Below is a small trained network, with its code and all its weights. Each question gives an input and a class and asks what happens when units are switched off, that is, made to give their printed mean instead of their output.

import numpy as np


def w(rows, s, z=0):
    codes = np.array(rows[::2]) - 128.0
    scale = np.full(codes.shape[1], s)
    scale[-1] = z or s
    return codes * scale


def f(y):
    return y / 2 * (1 + np.tanh(0.7978845608 * (y + 0.044715 * y**3)))


def log_softmax(a):
    a = a - a.max(-1, keepdims=True)
    return a - np.log(np.exp(a).sum(-1, keepdims=True))


def net(x, mask):
    res = np.array(x, float).reshape(1, 5) / 4 @ E
    y = f(res @ A[0][:, :-1].T + A[0][:, -1])
    res = res + np.where(mask, y, B[0][:, -1]) @ B[0][:, :-1]
    return log_softmax(res[-1] @ U[:, :-1].T + U[:, -1])


A, B = {}, {}
E = w([
[60,44,3,55,109,99],'x0',
[230,38,77,243,76,189],'x1',
[63,207,90,214,31,31],'x2',
[136,128,130,120,119,122],'x3',
[68,15,218,165,137,42],'x4',
],0.0055)
A[0] = w([
[90,84,30,83,128,103,66],'neuron 0',
[124,32,177,62,216,182,196],'neuron 1',
[73,69,14,87,123,122,86],'neuron 2',
[64,194,157,34,170,92,74],'neuron 3',
[169,191,235,208,149,147,161],'neuron 4',
[62,197,136,81,68,54,125],'neuron 5',
[48,182,82,225,52,31,154],'neuron 6',
[68,194,181,38,164,94,50],'neuron 7',
[157,203,43,82,142,229,182],'neuron 8',
[169,227,93,129,125,210,223],'neuron 9',
[82,204,187,48,181,89,71],'neuron 10',
[68,35,31,76,107,105,191],'neuron 11',
[90,77,31,86,126,107,66],'neuron 12',
[199,80,117,246,97,184,96],'neuron 13',
[74,209,65,215,19,62,120],'neuron 14',
[179,64,75,225,85,183,51],'neuron 15',
[55,172,94,214,41,40,119],'neuron 16',
[182,236,36,54,73,219,167],'neuron 17',
[221,37,36,214,75,161,94],'neuron 18',
[92,7,235,137,116,67,225],'neuron 19',
[61,186,151,2,162,92,82],'neuron 20',
[183,60,65,221,82,169,34],'neuron 21',
[97,64,14,74,110,105,50],'neuron 22',
[51,190,157,45,147,116,86],'neuron 23',
[152,64,154,25,227,177,162],'neuron 24',
[161,193,241,200,135,149,168],'neuron 25',
[55,201,151,51,180,106,68],'neuron 26',
[161,241,25,74,128,228,161],'neuron 27',
[71,29,211,167,122,41,251],'neuron 28',
[97,67,25,69,102,106,12],'neuron 29',
[201,183,222,152,102,140,250],'neuron 30',
[164,78,147,53,219,227,62],'neuron 31',
[156,244,37,116,84,168,185],'neuron 32',
],0.0057,0.0016)
B[0] = w([
[60,196,229,83,199,184,170],'neuron 0',
[189,66,43,208,219,124,210],'neuron 1',
[34,210,229,38,241,190,186],'neuron 2',
[84,42,99,182,16,217,208],'neuron 3',
[46,211,228,50,202,231,217],'neuron 4',
[181,54,68,219,104,198,214],'neuron 5',
[184,125,81,188,245,201,252],'neuron 6',
[81,74,133,165,25,213,203],'neuron 7',
[105,58,161,213,184,29,220],'neuron 8',
[52,123,205,131,187,76,218],'neuron 9',
[57,76,133,143,39,227,207],'neuron 10',
[66,198,230,74,237,134,213],'neuron 11',
[64,225,216,43,209,180,169],'neuron 12',
[43,87,180,137,21,210,211],'neuron 13',
[219,109,41,189,234,213,250],'neuron 14',
[64,88,125,135,11,209,197],'neuron 15',
[234,98,64,176,241,195,233],'neuron 16',
[61,54,221,199,160,27,248],'neuron 17',
[52,34,148,193,2,182,231],'neuron 18',
[67,51,191,222,185,12,220],'neuron 19',
[97,44,107,199,30,219,221],'neuron 20',
[62,78,125,152,25,237,194],'neuron 21',
[60,226,240,55,218,215,182],'neuron 22',
[104,62,119,174,38,188,199],'neuron 23',
[221,82,44,220,199,174,209],'neuron 24',
[46,232,229,31,214,222,217],'neuron 25',
[71,62,111,168,32,188,204],'neuron 26',
[57,31,192,225,152,6,246],'neuron 27',
[77,62,180,193,204,17,226],'neuron 28',
[55,213,230,29,200,232,172],'neuron 29',
[77,196,216,70,242,160,214],'neuron 30',
[243,110,9,175,185,217,198],'neuron 31',
[112,48,153,216,210,20,232],'neuron 32',
],0.0047,0.0045)
U = w([
[48,213,254,55,208,200,112],'0',
[66,59,116,170,8,198,54],'1',
[87,62,179,198,192,4,119],'2',
[215,99,23,196,229,156,89],'3',
[100,106,154,154,159,117,225],'4',
[181,196,61,46,110,44,207],'5',
[232,240,28,13,61,162,4],'6',
[223,233,16,42,60,155,4],'7',
],0.0053,0.0044)

Each question gives the input, the list of numbers given to net, and the class t.
The units are the neurons (one row each of A and B). Each row of codes is followed by its name. A weight is (code - 128) times the scale printed after its matrix; where a second scale follows, it is the last column's (A, B and U).
mask holds one flag per neuron, in row order. A switched-off neuron (its flag False) gives its mean, the last column of its row in B, instead of its output. The means were averaged over made-up inputs and are rounded, as every weight is.
A unit's drop is (log p(t) with every unit on - log p(t) with that unit switched off) / (log p(t) with every unit on - log p(t) with every unit switched off).
The circuit of an input: a set's keep is (log p(t) with only the set's units on - log p(t) with every unit switched off) / (log p(t) with every unit on - log p(t) with every unit switched off). Starting from the 12 units with the biggest drops (on a tie, the unit counted first), units are removed one at a time, each time the one whose removal leaves the highest keep (on an exact tie, the one counted first), for as long as the keep stays at least 0.8.
circuit, biggest first: the units of the circuit, biggest drop first
unit that matters most: the unit with the biggest drop
top k neurons: the k neurons with the biggest drops, biggest first
drop of u: that unit's drop, to one decimal
input [-5,2,3,1,-6], class 2: circuit, biggest first	(neuron 32; neuron 27; neuron 17)
input [7,-5,-8,-1,-1], class 3: top 3 neurons	(neuron 24; neuron 1; neuron 31)
input [-7,6,7,7,-7], class 0: top 3 neurons	(neuron 25; neuron 4; neuron 30)
input [7,-6,7,4,0], class 0: circuit, biggest first	(neuron 2; neuron 22)
input [-6,-3,-1,-1,-7], class 2: unit that matters most	neuron 27
input [-2,7,8,8,6], class 3: circuit, biggest first	(neuron 16; neuron 14)
input [-8,1,-2,-3,8], class 0: top 2 neurons	(neuron 25; neuron 4)
input [-4,4,5,5,1], class 3: circuit, biggest first	(neuron 14; neuron 16)
input [6,0,-7,0,-7], class 2: top 3 neurons	(neuron 27; neuron 17; neuron 8)
input [6,-2,-8,7,5], class 3: top 2 neurons	(neuron 24; neuron 1)
input [6,-2,7,5,-4], class 3: top 2 neurons	(neuron 14; neuron 16)
input [-3,4,-2,-1,-6], class 2: drop of neuron 9	0.1
input [-7,4,-4,0,3], class 0: drop of neuron 25	0.2
input [-4,-5,2,-1,0], class 1: drop of neuron 29	0.1
